Below are the code and all the weights of a small trained network. Each question names an input and a target symbol and asks about switching units off, where a switched-off unit gives its printed mean instead of its output.

import numpy as np


def w(rows, s, z=0):
    codes = np.array(rows[::2]) - 128.0
    scale = np.full(codes.shape[1], s)
    scale[-1] = z or s
    return codes * scale


def norm(h):
    return h / np.sqrt((h * h).mean(-1, keepdims=True) + 1e-5)


def f(y):
    return np.maximum(y, 0)


def softmax(a):
    e = np.exp(a - a.max(-1, keepdims=True))
    return e / e.sum(-1, keepdims=True)


def log_softmax(a):
    a = a - a.max(-1, keepdims=True)
    return a - np.log(np.exp(a).sum(-1, keepdims=True))


def net(x, mask):
    ids = ['αβγεηθλξστφψω'.index(c) for c in x.split()]
    T = len(ids)
    res = E[ids] + P[:T]
    r = norm(res)
    for j in range(3):
        rows = slice(4 * j, 4 * j + 4)
        q, k, v = (r @ M[0][rows].T for M in (Q, K, V))
        z = softmax(np.where(np.tri(T) > 0, q @ k.T / 4**0.5, -1e9)) @ v
        o = O[0][rows]
        res = res + np.where(mask[j], z, o[:, -1]) @ o[:, :-1]
    y = f(norm(res) @ A[0][:, :-1].T + A[0][:, -1])
    res = res + np.where(mask[3:27], y, B[0][:, -1]) @ B[0][:, :-1]
    return log_softmax(norm(res)[-1] @ U[:, :-1].T + U[:, -1])


Q, K, V, O, A, B = {}, {}, {}, {}, {}, {}
E = w([
[122,176,143,62,95],'α',
[67,133,130,103,97],'β',
[141,140,119,152,79],'γ',
[145,140,122,145,87],'ε',
[87,140,108,139,101],'η',
[170,169,119,101,87],'θ',
[88,151,105,127,95],'λ',
[205,162,98,152,72],'ξ',
[114,162,214,105,178],'σ',
[74,133,65,102,166],'τ',
[154,36,145,130,156],'φ',
[129,180,99,3,175],'ψ',
[245,159,80,22,178],'ω',
],0.004)
P = w([
[76,89,169,129,5],'0',
[40,89,122,59,25],'1',
[44,95,115,83,39],'2',
[60,110,115,125,56],'3',
[76,125,116,173,71],'4',
[88,126,120,155,88],'5',
[96,126,108,141,102],'6',
[106,131,107,152,122],'7',
[116,137,103,166,143],'8',
[131,138,97,171,166],'9',
[149,148,88,168,180],'10',
[155,149,80,160,179],'11',
[154,153,53,202,161],'12',
],0.0032)
Q[0] = w([
[75,49,125,161,192],'head 1',
[234,215,65,215,21],'head 1',
[56,72,165,36,119],'head 1',
[160,169,2,118,80],'head 1',
[88,129,54,131,37],'head 2',
[98,68,147,112,51],'head 2',
[6,142,190,58,74],'head 2',
[44,146,242,65,191],'head 2',
[232,211,47,202,3],'head 3',
[191,118,73,112,97],'head 3',
[115,94,198,163,208],'head 3',
[49,34,185,2,241],'head 3',
],0.005)
K[0] = w([
[124,169,184,49,91],'head 1',
[123,122,52,139,217],'head 1',
[104,114,205,173,82],'head 1',
[168,168,184,168,193],'head 1',
[235,140,192,200,128],'head 2',
[190,71,180,158,87],'head 2',
[117,135,152,196,60],'head 2',
[59,141,94,130,42],'head 2',
[142,134,102,148,220],'head 3',
[164,168,153,160,176],'head 3',
[108,158,92,65,72],'head 3',
[119,122,165,168,3],'head 3',
],0.0059)
V[0] = w([
[101,187,186,207,104],'head 1',
[151,214,115,173,113],'head 1',
[116,105,117,24,175],'head 1',
[142,237,179,80,140],'head 1',
[173,206,107,155,69],'head 2',
[70,132,88,80,157],'head 2',
[190,67,152,121,107],'head 2',
[63,162,111,144,90],'head 2',
[52,150,211,178,157],'head 3',
[197,203,202,46,87],'head 3',
[59,201,77,92,196],'head 3',
[134,165,253,178,159],'head 3',
],0.0048)
O[0] = w([
[41,202,96,208,122,162],'head 1',
[79,189,111,78,126,159],'head 1',
[186,83,172,83,48,65],'head 1',
[112,192,200,100,52,93],'head 1',
[135,180,73,70,89,237],'head 2',
[81,125,217,73,131,128],'head 2',
[221,81,94,177,148,110],'head 2',
[79,142,116,108,85,253],'head 2',
[67,100,154,187,47,105],'head 3',
[187,244,197,159,145,128],'head 3',
[115,108,114,56,3,126],'head 3',
[62,147,196,206,96,8],'head 3',
],0.0045,0.0027)
A[0] = w([
[90,188,152,70,157,47],'neuron 1',
[92,149,191,62,206,175],'neuron 2',
[90,157,151,96,139,73],'neuron 3',
[116,27,105,207,191,211],'neuron 4',
[215,148,214,102,137,132],'neuron 5',
[87,172,115,154,75,144],'neuron 6',
[181,126,142,69,174,4],'neuron 7',
[126,186,90,105,138,32],'neuron 8',
[142,181,92,87,92,164],'neuron 9',
[58,91,149,91,197,154],'neuron 10',
[192,78,143,199,139,113],'neuron 11',
[193,128,163,108,130,96],'neuron 12',
[114,179,76,110,138,22],'neuron 13',
[84,163,175,83,162,54],'neuron 14',
[146,67,171,133,152,32],'neuron 15',
[98,123,176,123,152,131],'neuron 16',
[227,45,122,97,252,168],'neuron 17',
[180,191,126,128,130,54],'neuron 18',
[192,47,167,130,198,197],'neuron 19',
[113,80,210,54,113,92],'neuron 20',
[103,214,117,139,171,94],'neuron 21',
[203,140,116,102,117,167],'neuron 22',
[80,132,187,112,196,86],'neuron 23',
[52,174,70,109,138,68],'neuron 24',
],0.0044,0.002)
B[0] = w([
[75,82,114,133,135,166],'neuron 1',
[133,32,93,95,89,175],'neuron 2',
[54,150,77,118,145,148],'neuron 3',
[124,30,217,236,159,169],'neuron 4',
[134,166,181,50,150,140],'neuron 5',
[135,111,181,83,186,211],'neuron 6',
[162,35,191,87,155,136],'neuron 7',
[202,149,66,154,174,179],'neuron 8',
[141,120,189,192,159,253],'neuron 9',
[124,172,89,121,27,174],'neuron 10',
[142,22,197,167,209,140],'neuron 11',
[101,177,171,62,93,134],'neuron 12',
[145,158,78,161,176,186],'neuron 13',
[55,149,30,174,190,149],'neuron 14',
[185,80,86,148,254,131],'neuron 15',
[174,172,48,205,208,138],'neuron 16',
[118,75,235,168,120,179],'neuron 17',
[100,169,96,178,164,155],'neuron 18',
[147,108,213,218,210,150],'neuron 19',
[236,116,96,135,160,143],'neuron 20',
[180,113,85,66,64,199],'neuron 21',
[107,86,197,157,168,180],'neuron 22',
[123,154,26,124,92,144],'neuron 23',
[81,163,127,142,229,237],'neuron 24',
],0.0035)
U = w([
[39,202,228,67,171,54],'α',
[53,121,177,114,142,3],'β',
[76,139,162,156,180,8],'γ',
[91,136,165,161,165,1],'ε',
[2,112,127,132,164,65],'η',
[101,188,190,92,180,9],'θ',
[44,144,173,112,160,10],'λ',
[215,242,15,196,236,255],'ξ',
[27,248,218,217,67,182],'σ',
[136,10,50,17,22,235],'τ',
[155,13,227,240,253,222],'φ',
[211,153,194,55,78,86],'ψ',
[215,104,233,47,238,110],'ω',
],0.0045,0.0036)

Each question gives the input, a string of symbols that net reads in full, and the target symbol t.
The units are the heads (4 rows each of Q, K, V and O) and the neurons (one row each of A and B). Each row of codes is followed by its name. A weight is (code - 128) times the scale printed after its matrix; where a second scale follows, it is the last column's (O, A, B and U).
mask holds one flag per unit, heads first, then neurons. A switched-off unit (its flag False) gives its mean, the last column of its rows in O or B, instead of its output. The means were averaged over made-up inputs and are rounded, as every weight is.
A unit's drop is (log p(t) with every unit on - log p(t) with that unit switched off) / (log p(t) with every unit on - log p(t) with every unit switched off).
The circuit of an input: a set's keep is (log p(t) with only the set's units on - log p(t) with every unit switched off) / (log p(t) with every unit on - log p(t) with every unit switched off). Starting from the 12 units with the biggest drops (on a tie, the unit counted first), units are removed one at a time, each time the one whose removal leaves the highest keep (on an exact tie, the one counted first), for as long as the keep stays at least 0.8.
units of the circuit, in order: the units of the circuit, biggest drop first
k most important neurons: the k neurons with the biggest drops, biggest first
which heads matter: for each layer, one digit per head in row order, 1 if its drop is at least 0.15 and else 0, layers parted by /
drop of u: that unit's drop, to one decimal
input ξ φ ξ γ, target φ: units of the circuit, in order => [head 1; head 3; neuron 4]
input α η ξ γ, target ξ: which heads matter => 001
input τ ξ ξ φ φ β τ, target φ: 2 most important neurons => [neuron 4; neuron 17]
input φ ξ σ, target φ: units of the circuit, in order => [head 1; head 2]
input ξ θ ψ, target ξ: which heads matter => 011
input σ θ α, target σ: which heads matter => 101
input ξ ξ η σ ξ, target σ: units of the circuit, in order => [head 3]
input ξ τ ξ β, target ξ: which heads matter => 011
input γ τ β φ τ τ η ε τ τ ξ η, target τ: which heads matter => 001
input τ ξ τ λ, target τ: which heads matter => 101
input σ β σ τ τ σ ξ τ η φ γ, target φ: which heads matter => 110
input τ ξ φ α ξ γ ξ τ τ τ ξ, target τ: which heads matter => 001
input ξ η η η η ξ φ ω φ ξ ξ, target φ: which heads matter => 010
input θ τ τ φ ξ ω φ ξ ξ, target φ: units of the circuit, in order => [head 2; neuron 17; head 1]
input τ γ β τ φ α σ, target τ: units of the circuit, in order => [neuron 2; head 1; neuron 10]
input τ ξ σ ξ ξ τ τ τ γ, target τ: which heads matter => 001
input τ α ξ τ τ η β, target τ: which heads matter => 101
input τ η α τ, target τ: units of the circuit, in order => [head 1; head 3]
input ξ ξ η, target ξ: units of the circuit, in order => [head 3; head 2]
input φ α τ τ η λ η, target τ: units of the circuit, in order => [head 3]
input ξ η ψ σ ξ γ β, target ξ: which heads matter => 010
input τ γ τ η τ α β α, target τ: units of the circuit, in order => [head 3]
input λ τ ξ η γ ξ γ β σ θ, target σ: which heads matter => 001
input ξ λ ξ η η τ τ ε, target τ: drop of head 3 => 1.0
input ξ ξ τ, target ξ: drop of head 2 => 0.2
